Each row comes from the steps of one walk. Every step used is in the known rows, and no mark comes twice. Write the walk behind each row, first mark first.
Each row is shifted at random along 5 fixed directions that mean nothing.
Known rows
n/t/w/r/e/u/l/c/m: [  58   77  -10   11  -17 -197  233  -46  197  231 -166   47   48 -362
  121  -20  -35 -149   53  -28  -41   76 -151  -19  105 -175  -90  -34
  269   11   40  225  148   58 -209 -158  143  189  -17   15   -2 -291
  -62  107  307  -33   43  -26   73 -166  -35 -304   52  -44 -273  236
  -15 -216]
t/d/n/w/z/r/e/u/l: [ 183  -96   61  157   39  -88 -307  448  -17  245  297  283  -40  339
   35   -3   15  223  -45   29  378  -29 -264 -224 -256 -108  200 -449
  -83  138  225 -110 -137 -103 -118  224 -223  115  -96   78 -401  -62
  202    2 -225 -446  192  292 -127  -94  256  348  -15 -470  219 -113
 -231 -337]
t/d/m/j/c/l: [-474 -214 -323  -83  287   90   15 -169  -45 -450 -262 -306  -87  356
 -257 -242 -247 -140  180  108 -282  211 -151 -304  167  162  -87  463
  212 -267 -140 -212  -10  391  132 -320  -98  -99 -382 -275   -4  305
 -505  -76  103  367 -348 -101  -90 -326 -177  112  264  219  372  302
  -48  169]
l/c/m/r/t/n/w: [ -28  160 -246 -119  241   64  201  -54  358 -406  187   88 -268 -200
   68  268  330  -51  411 -315 -356    6 -333  220   81  -14 -317  180
  -18  -76 -172  202 -126 -541  240  141  200 -125   25   29  312   36
 -312  242   59   86 -392 -398   62    3 -306 -459  -81  391  176 -113
   61  -28]
w/r/t/d/m: [ -51   88  259  262 -221  -63 -432  141 -111  246 -156  147  -16  140
 -182  115 -106  102  -17   50   37 -348   14 -481  -41 -114  158  150
 -258  265 -138 -168  -42   54 -101  284 -258  -45  -23  -38 -285  -21
  145 -348 -415  -83   80  -36 -328   34  104  381   78 -315  270 -258
  -41  101]
t/d/n/w/z/r/e/u/l/c: [ 211  230 -149  281  425  -94  180 -124    4 -137  610  291   -7 -261
  195  429  282   59  292 -218  -12 -583  -20  429 -135   57 -257 -274
 -275  285 -138  121  -77 -662  -88  -81  413 -256  319  -19  -68   27
  197 -190  -84 -216 -156  260 -133  303  174 -280 -125  -10 -200 -709
  -83 -415]
n/t/d/r/e/u/l/c/m: [  75  237   93  207 -176 -224   50  235  137  257 -324   14  -19    4
 -110 -133 -111  200   20   82  171 -114 -255 -551  -20 -255   68 -117
  123  355  192  -37   76 -153 -170   69 -102   -3   38  107  -24 -411
  -61 -117  -53 -175  385   -4 -269 -181   37   88  180 -292  110   87
 -136   24]
r/e/z/m/j/u/l/d: [ 114   38    2 -164 -178 -348 -105 -224 -391  123 -249 -296   31  111
 -170 -111 -445    6 -434   53  -34  -17  344  121  129   20  -82 -167
    5  -76  -36 -330  -24  429  -30 -305  260 -201   85 -146   27    4
  237 -153  227  116  156  164 -107   21  153  274  -66  204 -149 -146
 -161   31]
l/n/t/w/r/e/z: [ -98   52   71   75 -118  -27 -314 -183   73   92 -265  -40  -38 -154
 -167 -157 -147 -424   78  -39  154 -120  209 -161 -227 -159  -51  101
  132 -133  109  109   39  269 -116  -60   22  368 -232 -318 -373 -141
   79  -87  -55 -180   79   14  142  -64 -357   89 -235  -72 -144 -371
   26  -62]
j/c/m/r/t/d/n: [ -73  214 -122  100   88  -22 -141  197   16 -104   18   97   89   28
 -201  158   57  153  226 -131  -22 -197 -129 -392    6  -67   -4   41
  -91  155 -151   37  -23 -343  -50  119 -171 -304  282   66  153  150
 -303 -177 -216  108  -55 -333 -339   65  117  103  140  -90  177 -129
  -42  179]
c/m/r/t/d: [-467  -43 -330 -102  115   84  -18  190  236 -283 -372 -213   76   85
 -286 -335 -266   32  378  -48   28  301  -96 -502   22 -123  -38  359
  384 -213  109  -47  -41  205   52   33 -218  145 -360  -49  -17  118
 -225  114  174  144 -297 -430 -154 -471 -446   97  198   23  379  378
   13   28]
r/w/z/m/j/c/l: [-184  -72 -387 -218  188  153   60 -177  -38 -365  110 -131   31  190
  117  270  166  108  -48  -73 -144   75 -145  327   22  246 -106  102
 -187 -247 -344    6   67  132  249  -88  114  -85 -156  -46  -28   27
  -73   50  -28  304 -277  -12 -159  -52 -166 -153  150  210  -11   24
  -21  -77]
n/w/z/r/e/u/l/c/m: [ 402  172  -91  -21   18 -304  178   31   59  345  220  181    3  -75
  355  203  188  112 -144 -158    7   -2 -298  314   19  -85  -43 -522
 -127  137  -26  131   29  -81 -127   63  140  -51  172  223    1 -267
  163  -44   58 -197  211  164 -162  -29  216 -116 -124 -175   25  -12
   21 -322]
n/t/w/r/e/z/m/j/u/l/c: [ 543  136  321  -10 -183 -226 -105  -59 -111  457  303  168  -45  125
  217  493  122  154 -545   85  -86 -162  -75  407  157  205   18 -471
 -589   96 -220    6   35 -173  140  120  118 -232  365  277  256 -471
  282   43 -340  -85  271   83  250  316  382   15  -25   48 -429 -246
 -223  -70]
n/t/w/r/e: [ 174 -255  182  -51  121  138  161  -17  147   38  440  243 -129  -37
  333  484  704 -513  222  -75   -9  -27  -78  271 -127  308 -106   66
 -268 -152 -243  287  372 -294  188   76  -32  -37  -84 -122  132   96
  -39  312   81   85 -508  -74  526  237   18 -319   40  278 -218  -26
  -18 -347]
j/u/r/w/t: [-111   69  -25  102 -129  168  -33  -67   27 -217  127   73  228 -249
  105  401  203  254  288 -126   84 -313   63  318 -177   21   -3  -20
  -98   75 -312  102  134 -103  -41  140   18 -136  -49   15  -72  -67
  398  -62 -128  308  -54  -20 -236   86 -122 -185  -74   40 -244 -444
   18 -141]
r/t/d/w/z/m/j/u/l/c: [-129   46  -28  -10  -50  -20 -241 -102   -7  -28   78 -221 -225  446
 -204 -132 -363  420 -365  180  -67   58 -128  252  196   61  121  227
   24 -216  -70 -232   13  146  -57 -212  -25    9 -165   68   90   57
 -136   38 -101   78 -123   67   43 -177  -37  171   49   38  -81  202
  -95  224]
n/t/d/m/j/u/r/e: [-135 -108   13 -136  166  176   99 -164  -15 -218 -156 -463  118   56
  -51 -347 -363 -311  160  152   95  -22  294   50  169  160  -68  342
  268 -250   21  -35  160  274 -166 -334  109   53 -191  -98   97  414
 -205   41    9  397 -121    6  234  -90  -86   60    7  164  -62   88
   75  153]
c/l/d/r/e: [  65  129   78  122 -229 -164   36   18 -195  293 -339  -40  -27  -98
  -44  -29  142  -50 -283   30   22  -58   71 -319 -199   17  -14 -136
   79  205   26   75  369   88  -94   21 -134  -14   37 -175  120  -28
  -54 -301  276  -97  249   90 -237  100  147  196  135  154  109   74
   36  -17]
c/l/n/w/z/m/r: [ 271  105 -130  -26   44 -148  225  -89 -162  110  -68  -25   10 -200
   55  -90  137   -4 -310  -75 -137   63  137  104  191 -247 -262 -161
  239  -75   28  292  -35  272  -14  111   58   65   87 -154  147  237
   38 -179   66 -130  291   33  -65  -62    7  -26  -12  269  198   39
  276  -89]
s/d/w/z/m/j/c: [ 189   68 -181  -79  -35 -118  -62 -208 -295   29  184   15  -71  233
    4   74  127   32 -186   88 -302    5   74  368  116  221  -77  170
 -292  -59 -244  -93  -63  307   26 -266  154 -321  233  -46   21  501
 -168 -225 -120  330  -65  144   69   98  156  144 -136  254   93 -133
   80  339]
l/d/s/t/w/z/m: [ -62 -116  208   67  -51   18 -442  -53 -123  -40    5 -112 -257  506
 -353 -191   79  -57 -107  277  -66  348 -256  -51  -44  -21  164  423
  -16 -167 -196 -389 -257  394   87   53 -213   92 -585 -473 -399   79
 -171   35    0  -27  -62   60  119  -42  -49  228  -23 -105  165  203
 -172  305]
n/w/r/t/d: [ 155  -28  315  137 -154  -33 -399  203    1  217  340  391 -357  328
  -29  361  375 -189   55 -156   27  -71  -69  -37 -108   24   38  110
 -385   23 -149  -26   36  -84  212  270 -267 -151  -69   50  -40  240
  -15   59 -420  -15 -303  -20   18   74   -2  226    3   76  188  -53
  -60 -148]
m/j/c/l/n/w/r/t/d/s: [ -69  236   -4  151   93  173   38   58   38 -149  162  106 -128   82
  -26  132   83    2   11 -309 -107 -187  -88  152   13   60  -54   11
 -175  191  127  157   39 -414   56  -59  -13 -110  213   98  269   40
 -269  -57 -303   48  -52 -112 -196  107   52  145  116  323  -67 -111
  -76   54]
s/t/d/c: [ -73 -143  154   53   11   -4  264  -89 -199  150 -162   -7  104 -205
   68 -284  -17 -155  118   66 -112  257  260 -412   49   10  131  305
  235  268  170  -91  133  -91  101  -96 -231  -66  205   -8  396  261
 -139    5  243   64 -128  -15   -4  170   21  -67  110   56  211  390
  234  342]
w/z/m/j/u/r/t: [-215  -56 -115 -257 -283   88 -253   68  -97   89 -457 -386  252  203
   29 -439 -629  326 -271  222  376  287  132  -48   71  -35  370   18
  193 -176  168 -147   68  546 -105  150 -201  385 -243  276 -192   61
  308   66  -17   70  290 -102 -156 -462 -171  378   68 -263   64  378
   82  168]
e/u/l/d/s/t/n/w: [ 125   52  265  265 -156 -156  -38  101 -216 -113   16  186 -209  -11
 -257 -116  -93   82  145 -195 -104   60 -186 -133  -78 -268  -27  113
  207  300  240 -337 -431 -278  -40    6   47  -39    1 -257 -238   -6
   50   21  -32 -124  159  253 -167   44  109   66  -42  112  184 -205
 -272   47]
t/w/r/e/u: [ 272 -229  475 -136 -267 -335   22 -193 -321  706  -21  181    3 -437
  145 -179   26 -374 -531  -94   -6  136  391 -103   98 -114   53 -209
  171  -35   98  175  247  485 -274 -184  -53  127  220   17   81  363
   88 -146  379    9  262  240  189  287  379   61 -190   -5 -164  278
  206 -238]
l/n/t/d/w/r/e: [ -65  -40  204  115 -163  101 -243  284  267  205  -69  -13 -230  276
 -197 -206  219 -266    9   95  224  -17 -210 -341 -227  -61  223   68
  186  -86  209  108  259  -33 -157   49 -333  232 -203 -134  -97    5
 -235   60 -100 -201   62   54  287 -124  -99  265   -4  -41  -34   71
  -91   75]
u/l/d/t/n/w/z/m: [  88   79  -30  286 -336  -15 -135  392  151   67 -381  128  141  143
  -71  177 -168  749  214  280  154    7 -296 -366 -294 -326  185 -308
  -86  595  234 -313 -415 -396   90  584  -48  202   19  146 -413 -734
  385  -33 -298 -533  378   43 -449 -242 -131   76  155 -547  442 -178
 -251  226]
w/r/e/u/l/n/t/d: [ 164    6  260  219  116 -162   88  -81 -131   90  188   24 -169 -131
 -152   -7  122 -510  -72 -217  137 -381  318   -2  179  -85 -105   94
  185  -68   68  144  164 -128 -299 -298  111  -55  117 -359   56  294
   84  -82   90   -5  -40  282  223   63  196  -71   75  286 -319 -200
  -46 -361]
d/n/t/w/r/e/z/m: [ 268 -228  217  -71   93   -4 -167  -20 -108  175  111  105  -76  -42
  130   45  233 -360 -135  152   89 -133  172  -28   21  -51  -54   -8
 -170 -110  -41  108   63   74   77  118  102   19  -39 -254  -76   24
   34   57   39 -216   27  -14  389  345  257  -12 -145  -79 -246 -148
   99  -96]
r/t/n/w: [  83 -227  451 -172 -286 -117  -46 -292 -327  258 -274  -29 -235 -460
   50 -386 -375 -357 -203 -239    2  204  565 -125  187 -454 -128  224
  428  -26  357  198   91  304  -85 -133  120  247  237 -117  342  598
  -41    2  287  -23  -15   86   39  296   49  -45 -386  248  268  348
  471  128]
l/n/t/w/r/e/u: [  73   82  334  179 -249 -139 -573  188   88  287   64  166 -356  243
 -268  142  224 -296 -155  -48  217 -149 -280 -200 -269  -92  230  -30
 -129 -116 -170   37   83  154 -185  143 -270  207 -320 -238 -532  -88
  -57  -17 -271 -187  193  143  153 -109 -101  253 -114 -141  -63 -354
 -253 -184]
j/w/z/r/e/u/l/d: [  -6  -66  -49   41  -35 -319  230 -280 -203  304  100 -113  255 -284
   48 -180 -223 -154 -213 -137  141   73  286  366  -13   87  -94 -402
  261 -103   87   42   95  211 -265 -367  159  -32  306   19   50  102
  327  -78  534  -22   35  313    6   41  212  -30 -119   37 -330  157
  102 -429]
n/w/t/d/s/l/c/m/j/u/r: [  83  313   52   39  -54    4  279  103  103  -63 -178  -88   54  -43
  108 -305 -221  262   45  100 -157  218 -143  144  336 -108   18  140
  246  191  164   80  -25  168 -109 -177  -90 -119  -57  151  368   30
 -208    8 -122  208  317  -97 -141 -146   93   43   44   65  -88  426
  121  442]
t/w/r/e/z/m/j/c/l/d/n: [ 185   40   27 -145   61 -174  -98 -161 -285  279  -98  -24   23  -77
  -54  -57  -99 -185 -616  124 -190   46  251   26  152  107  -40 -294
 -152  -85  -17   11   26  207   -7 -216  166 -136  337  -25  224  -44
 -238 -233  210  -67  320   73   36  331  468  147  -16   76 -372  123
   -6  156]
e/z/m/r/w/t/n: [ -68 -248   10 -251   97  120  -49  -64   -7 -266   30  -82  -24  -80
 -140  -80   11   67 -171  -75  -92   55  149  -26  228 -119  -67   -5
   66 -284   17  -25 -332  131  227  192   92   -3  -83 -115  105  -77
  290  116   78  -49   76 -102  223  145    6 -183 -137   93   24  -59
  126  -68]
d/r/t/w/z/m/j/c: [-342   25 -370  -66   48  246 -195  -77  165 -283    5  -55   -3  319
   13  115  -58  319   25  218   47   63 -185   29 -189  186  103  156
 -385  -97 -165 -121   -5   17  253  150  -75   67 -225  165 -214 -135
  -21  129 -228   85 -234 -259  -40 -181 -311   48   61 -183  229  -70
 -123   62]
n/w/t/d/m: [  28 -252  437  -19 -236  -27  -14  138  -53  225 -204   67  -95   41
   36 -206 -126 -128   29  142    6  209   78 -382  128 -344   38   72
  130  134  195  -66   -8  369   62  171 -244   11 -125   23  112  109
  -33  -14  -54  -87  138   16  -50   13   92  153 -140 -219  449  366
  224  265]
n/w/z/m/r/e/u: [ 186  207 -253  -60  -44 -220  110   48  -38   72  128  108  271 -213
  169  276   25  174   92 -149  102 -155  -27  217 -251  -84 -147 -305
 -144  137 -154   -4 -123  123   72  202  239   19   65  176 -518  -35
  341  -89 -187 -141  109   61 -227  -96 -216  -24  -91 -134  145 -574
  -37 -266]
r/e/z/w/t: [  75 -472  258 -247   -7   10 -201  -93 -124  128  139 -124 -262  168
  184  -46  202 -389 -250  -46  105  231  106  143   29  153  198  -23
  -97 -427  -28    2  132  467  231  -86 -111   29 -289 -143  116   33
   84  194  380  -40 -262   92  472   87  174   14 -291  113  -88  322
  116 -124]
n/w/z/r/t/d/m/j/c: [  91  152  124  -32   18   35    1 -166 -184  178  137  -35  136   38
  154  -38 -354  -28 -201  -73   -5  -55  336  167  157    1  -42 -139
 -316   90   90   26  -38   69  -48  -41   83 -126  516  442  266  261
    6 -209 -458   82   68  102 -155  288  209  191 -255 -158  261   -3
  257  204]
d/n/t/w/z: [ 270 -174  188   63  175  234  363  -31   -5 -244  492  461   11 -268
  460  546  747 -221  515  -74  -28 -343  -10  172 -130  191 -235   56
 -337  197 -207  280  230 -790   97  256   30 -134  150 -106   70   79
   55   92  -86  -27 -286 -112  187  427   69 -446   29    8 -169 -395
  120 -144]
t/d/w/z/m/j/u: [ -73 -184  -53 -143  -86   81  371   13  -53  -86   22  -31  290   11
  171 -158 -105  464   -1  221  -63  112   26  -20   11   69   -4 -115
  -25  128   90 -160  103  -36   28   20  -28 -114  129  346    6  -11
   47  -45  -42  174  153  -50  -93   29  -36   86   43 -165  -47   63
   36  283]
j/c/l/d/s/t/n/w: [ 103   38  236  217   -2  -29 -176  -88 -227 -216  245   66 -358  297
 -265  147  216 -169   29 -188 -287  198 -332  126  -45    8  -63  283
  -15   39 -176 -204 -171 -226  195  -94  -57 -243  -47 -384   41  180
 -540    5 -186  113 -131  168  -48  273  149    3  -18  389  112  -18
 -135  352]
u/r/w/t: [ 180   45  174   50 -274  125 -194  107    6  150   19  291   14 -168
  141  435  409  168   62 -131  129 -278  -13   47 -133  -40  189 -193
 -243  189 -130  193   30 -144   20  382 -157  -33   98   58   80 -141
  500 -123 -141   -8  148  -17 -198  111  120  -52   -4  -64   58 -199
   27 -182]
n/t/d/c/m: [-104   68  -38   12   13  -35  140 -220 -110   48 -476 -106   13 -252
 -163 -306 -174 -203  312  100 -107  -89  286 -554  218 -251 -115  526
  371  254  -40  121  124  286 -138 -215   61  -38   72 -188   63  291
 -345 -252  111  162 -107 -205 -231    8 -205  -80   72  -44  215  182
  382  375]
n/t/d/r/w/z/m/j/u: [ -46   17  151  -45   -9  234  120  -32  -59 -163  146 -183  103  170
    5 -141   24  177 -139  179  110  -94  273   27   96  118 -158  146
 -168  -38  -63  -18  150   78    7   19    6 -127    3  228   74  148
   43   39 -420  353  158   50   57  223 -102   78  -37  -25 -171  -59
   95  130]

Write each row's walk
[-139   26 -280 -189  -12  158 -170 -244   12  -48 -143  -77  189  -61
   79   46 -332  200  -42  109   85   97  162  228   25   16  152   20
 -152 -121  -34   16 -133  151   91   23  115  192   98  208  -42   38
  166  -10  -51   84  -97 -178 -104 -150 -155  -53    6 -161   79  112
   37  108]	u/r/t/w/z/m/j/c
[-502  -29 -410 -218  266  412  296   53  394 -501 -227 -104   16  -92
   19 -111   26  127  488   31 -165   79  -90 -228   61  130   -5  409
  106   56    4   71   63  -66  129 -116   -5   37 -273  117  177 -210
 -255  196  221  267 -350 -417 -171 -190 -451 -282  155  -22  104  265
  110  190]	r/w/t/d/c/m/j
[-252 -180 -376 -163  -96   67 -521  -63  179  -88 -324 -303  -29  358
 -177 -163 -403  124   31  168  290  191 -183  163 -142  162  295    3
  -73 -380  -20 -169 -250  669  275   73  -86  261 -538  -74 -359 -355
  278  152   77  -84   12 -225   88 -563 -313  272   -9 -141   92   84
  -78  -94]	u/r/e/z/m/j/w/t
[-264    7 -130  255  -66  -16 -110   41   66 -443  -38  159 -279   56
 -441  119  -34  260  279  -48 -109 -267 -319 -128 -123 -143   44  229
  193   10  -76 -250 -217 -197 -134  -46   70  -17 -276 -353 -484 -214
   77  -95  122 -112 -102  109 -106 -273 -149 -128   85   21   22 -412
 -275  -76]	e/u/l/d/w/t/n
[ -92   97 -332  122  276  181  -35  214  159 -137  330  103  -81  294
   69  291  212  537   40   92 -230 -166 -300   14  133  380  122   83
 -401   74 -322  -51  -35 -301   86  -59  -88 -335   36  298  111 -231
 -186  118 -159  297 -431 -255  -48 -101   98   17  231   31 -182   44
 -276  -26]	z/w/r/t/d/c/m/j/u/l
[-244  127 -152   53  -42  -48   -8  115  100  -12 -330  -48  116 -130
 -234  -93 -326  153   37   83 -182  114    4 -276   -9 -172 -113   14
  294   -4  135  -96 -218   -6  -76   41  -33  112  -23  -80   95  -90
   81   22  257 -120 -151 -150  -96 -212  -93   21  102   33  325  116
 -175  -74]	u/l/d/m/r/t/w
[-229  141 -483  106   28 -209  104  -48   95 -115  -42  -55  130 -106
 -128  212 -108  165  161  -42  -30 -194 -157  290 -170  233 -112 -191
 -135   37 -194 -143 -139   25   65 -171  305 -178   66   28 -320 -289
  347   27  284   92 -138  -33 -156 -322 -148    5  182  189 -276 -321
 -386 -461]	z/m/j/w/r/e/u/l/d
[ 264  -64  262 -131 -172  -81  -95  414  -38  406   -1   78  187  -19
   98 -119  -45  105 -326  171  363  140 -111 -299  -92 -173  229 -392
   43   37  158   92    9   68 -133  365 -214  304   62  217 -260 -124
  112  103  -90 -423  529   43  148   42  209  156  -17 -485   11   80
  -16  -18]	d/n/t/w/z/m/r/e/u
[-152  201 -266  306   45  -18 -171  228  287 -349 -140  -26   -6  228
 -122   75  -52  -58  411   48  -15   41 -150   -7 -445  128  -14  225
   13   30   75 -333 -188 -191  150   21   -3  138 -464 -288 -533 -352
  -68  155 -248 -266 -202  158   62 -236 -431    3   38  -53   13 -438
 -218   63]	s/l/d/t/n/w/r/e/z
[ -65  -19  305   32 -340 -160   27  110  -30  475 -341 -133  267 -167
  -39 -428 -573  -99 -130   45  224   50  134 -335    4   -5  116 -157
  125  149  289  -10   45  380 -226  -83 -152  190  239  406 -140 -107
   49  -75 -153    4  488   77  -49  -88   53  365  -29 -318  -77  187
   77   67]	n/t/d/m/j/w/r/e/u
[ -50    2 -106 -147  -54   -5 -225   56  171    1 -230 -273  -34  371
 -169 -129 -228  -48 -134  170    3  248  -27   20 -103  154  175 -146
 -154  -45  168 -329 -248   82  218   30  128   45    8  246  -93 -309
 -158  177 -160 -126  168   25  189 -105  -85  171  -74  -90   13   40
 -154  271]	l/d/t/n/w/r/e/z/m/j/c
[ -64  -12 -479 -286  181  286   81  -65  189 -362  230   46  188  125
  270  391  437  182  251    0  -26  -85 -183  407  -78  348   54 -157
 -376  -76 -259   -8 -124 -281  288  168  135 -167   52  233   -9  -38
  276  135 -121  272 -224 -141  -64  -93 -135 -213  137   17  -49 -173
 -173 -180]	u/r/w/z/m/j/c
[-111  122  -71  221   79    0  263  276   65  -45  -93   90  300 -436
   51   76 -129   94  293    1  233 -184   -1 -175 -328 -217  -58 -423
  118  320  266  119   50 -545 -185   78  215   49  351   54  -67 -359
  297   21  300 -342  119   86 -131  140   99 -142  -43 -155 -165 -293
 -215 -283]	z/r/e/u/l/d/n/t/w
[  14   53   80   57  242  103  369   15   22 -162  322   79  225 -379
  219  138  210 -307  252  -69  178 -240  173  234 -231   93 -141 -244
  -97   66   -7  176  221 -548 -192   -7  251  -22  266   54  -96  -45
   85   21  190 -160  -11  132  144  394   81 -298 -176 -129 -449 -369
   54 -193]	l/d/n/t/w/z/r/e/u
[  14   30   10  -29  -37  171 -179 -170  -92  -78  201  -42  -44  197
  -90 -139 -171  143 -119  -13   37 -114  241  330   63  258  101  273
   12 -267  -18  -57  102   84 -236 -218  -92   70  -69  117   10  437
 -123 -126 -257  303  -98   54   89  -62  -47  190    8   57 -160  -17
  108  126]	m/j/u/r/t/d/w/z
[-149  227  -11  260   55   66 -412   46    5  -40  -77   64 -247    8
 -446  -58    4  177 -222  -56   -9 -333   22 -210   65 -203  259  144
  196   21 -124   17 -158   84 -232  -65 -156   44 -223 -294 -138  -57
 -147 -333  -82  -98  259  150 -323  -79  -29   45  103  -99  -71 -170
   41   48]	e/u/r/w/t/d/c/l/n
[ 244  -47  220 -142  -22   27   89 -116 -122   80  117   59  -22 -215
  159 -119  -99 -133 -167 -154 -113  -16  261   67  229 -110 -177   71
  118  -54  126  130 -133  -30 -104  134   39  179  169   62  136  365
   -6  -11 -161  -91   63   24  135  213  112  -96 -204    4  282  -27
  348   64]	d/m/r/t/n/w/z
[ 158  296  160   33   25   37  152  533  316  -36  163  134  -94  290
    9  104  557  109   98  -63 -198  153 -606 -207  122   40  -10   26
    5  151  -27   97  -69 -460  134  197 -352 -282  -20   44  428 -123
 -288  229 -287   -1   32 -160   58  114  116  -32  250  120   53  291
 -187  144]	n/t/d/s/l/c/m/r/w
[-249    0 -372   53  220   42  129  -43  129 -187 -126 -301  247  235
 -249   13  -12  211  -77  284 -201  416 -122   87   12  160  -17   68
  187 -243 -216 -121  -86  169  120  -26  -75    2 -196  -40   52 -120
 -355   53  148   45 -125  -85   91 -256 -163 -162  319   42   58  397
   -6  152]	j/c/l/d/t/w/z/m/r
[ 106 -152  113   54  -36  113 -319  104   32  122   66  123   76   -4
   63  182   50  173   89   30  242 -128   77  -78 -183   37  296 -324
 -334   34   59  -77 -235  -15  223  213  -73    4    2  128 -129 -421
  392 -128  -81 -218   33    7   -4   32  107   92 -129 -313  -59 -133
 -118   -7]	u/r/e/z/w/t/d
[ -21  374  -65  227 -169   57  -51 -246  -93  -75 -231   64  102 -211
  -77  253 -215  118   72 -129   12 -234   21  -15 -151  -58  -82    5
 -133  193 -105  257   89  -83 -129  -23   20  217  227  -16 -196 -247
  -52 -358 -444    7  254    3 -389  -48 -308  -29   32  -43   28 -430
   32  239]	m/j/c/l/n/t/w/z
[  87   84 -162  -36   71 -232  -98 -176   56  144  -99  -87 -115 -131
  -34 -278 -350  111 -141  -79   28   99 -180   41  119 -315  -46 -167
  308  -60  119   67 -201  283 -290 -148  241  302  -89  -65 -287 -111
   -1 -102  142 -218  253  204 -140 -188   -9  -89 -255 -229  119   57
   87 -136]	t/n/w/z/r/e/u/l/c/m
